Here is a tiny trained network, its code and every weight. The questions are about switching its units off for an input and a class, where a switched-off unit gives its printed mean instead of its output.

import numpy as np


def w(rows, s, z=0):
    codes = np.array(rows[::2]) - 128.0
    scale = np.full(codes.shape[1], s)
    scale[-1] = z or s
    return codes * scale


def f(y):
    return np.maximum(y, 0)


def log_softmax(a):
    a = a - a.max(-1, keepdims=True)
    return a - np.log(np.exp(a).sum(-1, keepdims=True))


def net(x, mask):
    res = np.array(x, float).reshape(1, 5) / 4 @ E
    y = f(res @ A[0][:, :-1].T + A[0][:, -1])
    res = res + np.where(mask, y, B[0][:, -1]) @ B[0][:, :-1]
    return log_softmax(res[-1] @ U[:, :-1].T + U[:, -1])


A, B = {}, {}
E = w([
[149,63,243,131,9],'x0',
[253,120,47,202,91],'x1',
[124,127,128,129,130],'x2',
[216,59,154,41,209],'x3',
[91,83,19,39,55],'x4',
],0.0069)
A[0] = w([
[197,148,96,167,121,52],'n0',
[212,99,61,159,117,79],'n1',
[59,114,160,73,143,50],'n2',
[134,58,224,116,9,122],'n3',
[172,123,81,147,98,87],'n4',
[59,156,152,97,154,82],'n5',
[27,153,158,84,191,121],'n6',
[58,128,168,82,155,79],'n7',
[177,57,152,55,186,243],'n8',
[75,54,1,31,38,251],'n9',
[77,148,163,69,133,9],'n10',
[75,194,122,203,80,227],'n11',
[170,124,65,154,103,181],'n12',
[56,121,162,84,164,2],'n13',
[137,181,193,218,167,181],'n14',
[208,50,171,52,201,217],'n15',
[51,189,131,197,86,193],'n16',
[203,93,155,75,212,133],'n17',
[98,179,3,87,224,73],'n18',
[216,134,104,181,127,104],'n19',
[148,47,220,126,47,43],'n20',
[172,163,199,188,187,190],'n21',
[104,162,68,123,217,4],'n22',
[198,129,91,170,107,8],'n23',
[144,65,171,103,21,65],'n24',
],0.0077,0.0031)
B[0] = w([
[91,74,164,179,118,162],'n0',
[96,82,163,174,112,182],'n1',
[107,74,165,186,121,159],'n2',
[170,172,79,199,193,209],'n3',
[78,63,182,156,124,162],'n4',
[103,97,163,177,102,159],'n5',
[119,90,152,179,99,184],'n6',
[105,87,150,202,124,164],'n7',
[111,160,94,132,46,201],'n8',
[218,164,254,70,130,254],'n9',
[88,76,172,175,127,149],'n10',
[116,154,70,87,26,204],'n11',
[102,76,191,140,111,185],'n12',
[89,88,157,178,122,155],'n13',
[173,134,198,59,118,197],'n14',
[108,156,71,132,30,208],'n15',
[116,148,86,114,58,197],'n16',
[103,152,78,117,21,185],'n17',
[185,174,134,209,170,216],'n18',
[84,83,162,163,113,177],'n19',
[159,175,57,220,192,187],'n20',
[179,142,204,63,113,193],'n21',
[179,176,99,217,173,170],'n22',
[72,59,153,191,120,159],'n23',
[170,162,121,181,185,181],'n24',
],0.0076,0.0098)
U = w([
[60,12,154,180,122,89],'0',
[153,201,71,184,201,96],'1',
[115,129,120,103,119,251],'2',
[92,158,63,95,35,78],'3',
[166,151,207,60,133,97],'4',
[97,108,86,61,150,146],'5',
[57,57,67,30,236,92],'6',
[57,58,59,73,217,89],'7',
],0.011,0.012)

Each question gives the input, the list of numbers given to net, and the class t.
The units are the neurons (one row each of A and B). Each row of codes is followed by its name. A weight is (code - 128) times the scale printed after its matrix; where a second scale follows, it is the last column's (A, B and U).
mask holds one flag per neuron, in row order. A switched-off neuron (its flag False) gives its mean, the last column of its row in B, instead of its output. The means were averaged over made-up inputs and are rounded, as every weight is.
A unit's drop is (log p(t) with every unit on - log p(t) with that unit switched off) / (log p(t) with every unit on - log p(t) with every unit switched off).
The circuit of an input: a set's keep is (log p(t) with only the set's units on - log p(t) with every unit switched off) / (log p(t) with every unit on - log p(t) with every unit switched off). Starting from the 12 units with the biggest drops (on a tie, the unit counted first), units are removed one at a time, each time the one whose removal leaves the highest keep (on an exact tie, the one counted first), for as long as the keep stays at least 0.8.
circuit, biggest first: the units of the circuit, biggest drop first
unit that matters most: the unit with the biggest drop
top k neurons: the k neurons with the biggest drops, biggest first
input [8,-3,-2,-8,6], class 1: circuit, biggest first	n3, n24
input [-1,2,2,-7,-2], class 3: unit that matters most	n11
input [3,4,5,8,-1], class 3: circuit, biggest first	n15, n17
input [-4,5,6,-7,-4], class 3: top 3 neurons	n11, n16, n9
input [-5,2,2,6,-3], class 3: circuit, biggest first	n17, n15
input [5,3,-3,2,5], class 1: circuit, biggest first	n3, n24
input [7,-5,4,-6,-7], class 1: top 3 neurons	n3, n20, n9
input [-5,5,-2,-7,-8], class 4: circuit, biggest first	n14, n21
input [5,-4,-5,7,0], class 3: circuit, biggest first	n15, n8
input [8,0,-3,-4,7], class 1: top 2 neurons	n3, n20
input [5,-1,4,5,-4], class 1: circuit, biggest first	n20, n3
input [4,-8,-3,8,5], class 0: top 4 neurons	n2, n7, n10, n13
input [8,-2,6,-5,-2], class 1: circuit, biggest first	n3, n20
input [5,-3,4,0,0], class 1: circuit, biggest first	n3, n20, n24
input [-5,-4,-4,0,3], class 1: circuit, biggest first	n18
input [6,-5,-1,8,5], class 3: top 2 neurons	n15, n8
input [6,0,6,8,-5], class 3: top 2 neurons	n15, n17
input [-2,3,-5,-6,-6], class 3: top 3 neurons	n9, n11, n16
input [-4,-3,-1,-7,-2], class 3: top 2 neurons	n11, n16
input [-4,0,5,1,-8], class 4: top 2 neurons	n21, n14
